Below is a small trained network, with its code and all its weights. Each question gives an input and a class and asks what happens when units are switched off, that is, made to give their printed mean instead of their output.

import numpy as np


def w(rows, s, z=0):
    codes = np.array(rows[::2]) - 128.0
    scale = np.full(codes.shape[1], s)
    scale[-1] = z or s
    return codes * scale


def f(y):
    return y / 2 * (1 + np.tanh(0.7978845608 * (y + 0.044715 * y**3)))


def log_softmax(a):
    a = a - a.max(-1, keepdims=True)
    return a - np.log(np.exp(a).sum(-1, keepdims=True))


def net(x, mask):
    res = np.array(x, float).reshape(1, 8) / 4 @ E
    y = f(res @ A[0][:, :-1].T + A[0][:, -1])
    res = res + np.where(mask, y, B[0][:, -1]) @ B[0][:, :-1]
    return log_softmax(res[-1] @ U[:, :-1].T + U[:, -1])


A, B = {}, {}
E = w([
[230,84,120,129,51,26,54,192,116,92,120,106],'x0',
[140,229,119,49,130,189,14,198,214,133,99,73],'x1',
[174,167,160,150,36,50,53,167,71,88,173,222],'x2',
[119,69,33,242,50,63,26,179,94,181,115,153],'x3',
[234,78,153,209,111,88,206,205,173,254,136,90],'x4',
[59,104,148,173,120,184,68,39,75,12,107,50],'x5',
[176,124,170,122,137,67,143,140,143,89,51,224],'x6',
[30,156,133,79,85,170,119,107,148,175,45,158],'x7',
],0.0078)
A[0] = w([
[56,118,137,131,115,105,94,56,52,145,84,159,136],'N1',
[66,154,80,139,96,157,151,156,171,164,90,120,211],'N2',
[146,97,138,176,147,86,229,125,97,133,131,203,86],'N3',
[199,145,111,149,148,104,183,164,172,149,188,88,222],'N4',
[94,16,79,219,87,120,162,53,58,100,163,104,254],'N5',
[50,171,150,55,240,254,190,25,111,105,176,116,165],'N6',
[126,206,115,26,124,160,199,137,148,185,148,119,62],'N7',
[166,188,95,119,85,73,85,117,60,114,184,209,185],'N8',
[154,90,122,205,162,57,228,100,86,170,134,206,147],'N9',
[135,159,196,114,106,111,75,91,77,30,115,127,215],'N10',
[197,121,162,94,165,126,129,142,173,142,206,59,31],'N11',
[116,137,112,124,86,93,69,170,108,135,172,170,48],'N12',
],0.0087,0.0033)
B[0] = w([
[187,103,163,144,165,143,143,192,92,100,133,118,172],'N1',
[90,136,75,120,162,149,92,88,86,197,154,99,161],'N2',
[193,34,176,106,148,131,191,147,190,143,119,140,167],'N3',
[155,62,200,151,175,153,101,169,117,100,104,57,179],'N4',
[182,179,137,193,225,141,73,186,66,205,139,1,211],'N5',
[149,248,20,42,186,248,161,40,31,196,82,29,252],'N6',
[180,159,140,21,165,183,191,63,178,122,88,125,178],'N7',
[80,137,120,226,78,64,65,135,131,109,143,148,192],'N8',
[193,61,227,88,134,160,131,189,194,153,141,114,186],'N9',
[139,188,104,148,117,125,130,136,52,113,131,80,191],'N10',
[152,81,176,187,144,141,111,172,181,132,129,133,163],'N11',
[81,124,107,176,131,92,109,68,87,109,151,94,166],'N12',
],0.0083,0.022)
U = w([
[94,165,114,212,81,26,60,140,83,34,157,162,15],'0',
[177,29,198,77,155,116,174,186,254,103,110,173,3],'1',
[176,101,145,203,200,135,81,212,133,161,132,46,250],'2',
[150,246,73,31,184,213,126,17,111,99,68,85,233],'3',
[21,130,23,138,79,123,79,81,222,247,107,182,61],'4',
],0.0075,0.0043)

Each question gives the input, the list of numbers given to net, and the class t.
The units are the neurons (one row each of A and B). Each row of codes is followed by its name. A weight is (code - 128) times the scale printed after its matrix; where a second scale follows, it is the last column's (A, B and U).
mask holds one flag per neuron, in row order. A switched-off neuron (its flag False) gives its mean, the last column of its row in B, instead of its output. The means were averaged over made-up inputs and are rounded, as every weight is.
A unit's drop is (log p(t) with every unit on - log p(t) with that unit switched off) / (log p(t) with every unit on - log p(t) with every unit switched off).
The circuit of an input: a set's keep is (log p(t) with only the set's units on - log p(t) with every unit switched off) / (log p(t) with every unit on - log p(t) with every unit switched off). Starting from all 12 units, units are removed one at a time, each time the one whose removal leaves the highest keep (on an exact tie, the one counted first), for as long as the keep stays at least 0.8.
circuit, biggest first: the units of the circuit, biggest drop first
most important unit: the unit with the biggest drop
top k neurons: the k neurons with the biggest drops, biggest first
drop of u: that unit's drop, to one decimal
input [2,-5,5,-2,-7,-1,-3,-6], class 0: circuit, biggest first => N8, N6
input [-5,6,7,1,-7,-8,1,-4], class 0: circuit, biggest first => N6, N8
input [-7,4,-3,5,6,-2,5,3], class 4: circuit, biggest first => N6, N5, N2, N1
input [5,3,1,1,4,-7,6,-6], class 1: circuit, biggest first => N5, N6
input [3,-4,2,1,-4,6,-3,2], class 2: most important unit => N5
input [-8,7,8,7,-7,-6,-8,6], class 4: top 2 neurons => N6, N8
input [-6,0,1,7,-4,4,4,-5], class 2: top 2 neurons => N5, N6
input [2,7,-2,0,0,8,6,-8], class 2: top 3 neurons => N6, N8, N7
input [7,-7,-2,-5,2,-4,-5,3], class 1: drop of N6 => 0.2
input [5,0,-5,5,-7,-6,0,7], class 4: drop of N6 => 0.6
input [5,8,5,-1,4,5,2,3], class 0: drop of N6 => 0.5
